[[-15  10  30  45  26 -11 -31  48 -25  38]
 [ 12  -7 -13  -7 -17  12  22  -6  14  -7]
 [-14  10  31  46  17  -1 -29  57 -24  38]
 [-30  33  36  40  32 -20 -56  47 -36  36]
 [  3   2  30  46  20   2 -28  53 -20  40]
 [  8 -18 -24 -21 -22  14  28 -33  21 -34]
 [ 14 -12 -38 -54 -21   1  38 -62  32 -41]
 [-13  11  32  38  25 -11 -37  47 -30  39]]
->
[[-13  14   8   3 -30 -14  12 -15]
 [ 11 -12 -18   2  33  10  -7  10]
 [ 32 -38 -24  30  36  31 -13  30]
 [ 38 -54 -21  46  40  46  -7  45]
 [ 25 -21 -22  20  32  17 -17  26]
 [-11   1  14   2 -20  -1  12 -11]
 [-37  38  28 -28 -56 -29  22 -31]
 [ 47 -62 -33  53  47  57  -6  48]
 [-30  32  21 -20 -36 -24  14 -25]
 [ 39 -41 -34  40  36  38  -7  38]]

[[-15 -13  35  32  50  -7  13  23]
 [-22 -11  31  28  50 -11  15   3]
 [  8 -18  18  59  25  -4 -33  -2]
 [-12 -14  35  35  52  -6  16  28]
 [-25 -12  34  24  59 -12  29  11]
 [-38  -6  17  14  24 -20 -18 -55]
 [-17 -13  33  31  48  -8  12  15]]
->
[[-17 -38 -25 -12   8 -22 -15]
 [-13  -6 -12 -14 -18 -11 -13]
 [ 33  17  34  35  18  31  35]
 [ 31  14  24  35  59  28  32]
 [ 48  24  59  52  25  50  50]
 [ -8 -20 -12  -6  -4 -11  -7]
 [ 12 -18  29  16 -33  15  13]
 [ 15 -55  11  28  -2   3  23]]

[[ 8  8]
 [26 17]
 [16 25]
 [26 34]
 [34 -1]
 [67 17]
 [ 0 17]
 [ 8  8]
 [41  8]]
->
[[41  8  0 67 34 26 16 26  8]
 [ 8  8 17 17 -1 34 25 17  8]]

[[ 18  27 -54 -12]
 [-15 -23  31   5]
 [ -6  -5  18   4]
 [ 20  19 -45  -7]
 [  7   7 -28  -6]
 [ -9 -13  22   4]]
->
[[ -9   7  20  -6 -15  18]
 [-13   7  19  -5 -23  27]
 [ 22 -28 -45  18  31 -54]
 [  4  -6  -7   4   5 -12]]

[[-13   2   9  12]
 [ 33 -20 -27 -33]
 [ 34 -28 -43  -3]
 [ 71 -46 -63 -19]]
->
[[ 71  34  33 -13]
 [-46 -28 -20   2]
 [-63 -43 -27   9]
 [-19  -3 -33  12]]

[[  8  20  41  -3  27  26  30  39]
 [-21  -9 -31  -2  11 -35 -26  16]
 [ 24  14  71 -15  25  32  40  72]
 [ 30  -7  41  -3  10  13  51  38]
 [  2  41  62  -4  12  29  36  58]
 [-13  -5 -71  -4   3 -29 -36 -30]
 [-23 -27 -49  11 -17 -27 -29 -64]
 [ 11  20  72  -8  10  37  36  42]
 [ 24  18  47  -7   1  20 -20  41]
 [-12 -15 -57  -9  -5 -28 -22 -28]]
->
[[-12  24  11 -23 -13   2  30  24 -21   8]
 [-15  18  20 -27  -5  41  -7  14  -9  20]
 [-57  47  72 -49 -71  62  41  71 -31  41]
 [ -9  -7  -8  11  -4  -4  -3 -15  -2  -3]
 [ -5   1  10 -17   3  12  10  25  11  27]
 [-28  20  37 -27 -29  29  13  32 -35  26]
 [-22 -20  36 -29 -36  36  51  40 -26  30]
 [-28  41  42 -64 -30  58  38  72  16  39]]
---
[[ -3  15  12   5 -10 -22 -24 -11  -2  -3   0  -3  41   8  13  23]
 [  6  -6 -30 -25 -10  45  -8  -4  14 -13 -33   8 -43   3  -6 -29]
 [-31   3  -4 -13   8   7   7  -4   6   4 -53 -14  23 -26  13  -3]]
->
[[  6  -6 -30 -25 -10  45  -8  -4  14 -13 -33   8 -43   3  -6 -29]
 [ -3  15  12   5 -10 -22 -24 -11  -2  -3   0  -3  41   8  13  23]
 [-31   3  -4 -13   8   7   7  -4   6   4 -53 -14  23 -26  13  -3]]

[[ 19 -37 -59]
 [ -6  -2  10]
 [ 21 -29 -57]
 [-19   7  46]
 [ -5  21  19]
 [ 16 -18 -44]
 [  3  -3  -4]]
->
[[ 21 -29 -57]
 [ 19 -37 -59]
 [ 16 -18 -44]
 [  3  -3  -4]
 [ -5  21  19]
 [ -6  -2  10]
 [-19   7  46]]

[[-25   0  -4 -43  -5  30   8]
 [ 22  -4  11  40 -31 -55 -24]
 [ 21   6  -7  36   7 -15  -3]
 [-15  -6  10 -25 -24  -5  -6]
 [-13   8 -26 -21 -14  18 -10]]
->
[[ 22  -4  11  40 -31 -55 -24]
 [ 21   6  -7  36   7 -15  -3]
 [-13   8 -26 -21 -14  18 -10]
 [-15  -6  10 -25 -24  -5  -6]
 [-25   0  -4 -43  -5  30   8]]

[[-27  61 -48]
 [ -2 -53  15]
 [  1 -47  -9]]
->
[[  1 -47  -9]
 [ -2 -53  15]
 [-27  61 -48]]

[[-1  1  6]
 [ 1  3 -4]
 [52  5 -4]]
->
[[52  5 -4]
 [ 1  3 -4]
 [-1  1  6]]

[[-46   1  56  42 -15 -26  48  49 -39  45  27 -26 -60]
 [ 32 -37 -11  54  51  -7 -61  24  -1  -2  -6  -6  -5]
 [-57 -23  62   9  -2 -16 -32  58  60 -40  -9  62   1]]
->
[[ 32 -37 -11  54  51  -7 -61  24  -1  -2  -6  -6  -5]
 [-46   1  56  42 -15 -26  48  49 -39  45  27 -26 -60]
 [-57 -23  62   9  -2 -16 -32  58  60 -40  -9  62   1]]

[[  3  -6  -7   8  -3   1  -7  -9  13]
 [ -8  -8   2  -3   1   1   2   7   0]
 [-31  21 -18  22 -47  13 -13  20  54]
 [-12  -3   9 -20  -4  -9  -2  -5  18]
 [ 18  -6   9 -25  -4  23   1 -17  16]
 [ -6  -7   1  11   2   3   0  -6  -7]
 [  1  -7   1   7   6   6   6   0  -1]]
->
[[ 18  -6   9 -25  -4  23   1 -17  16]
 [  3  -6  -7   8  -3   1  -7  -9  13]
 [  1  -7   1   7   6   6   6   0  -1]
 [ -6  -7   1  11   2   3   0  -6  -7]
 [ -8  -8   2  -3   1   1   2   7   0]
 [-12  -3   9 -20  -4  -9  -2  -5  18]
 [-31  21 -18  22 -47  13 -13  20  54]]
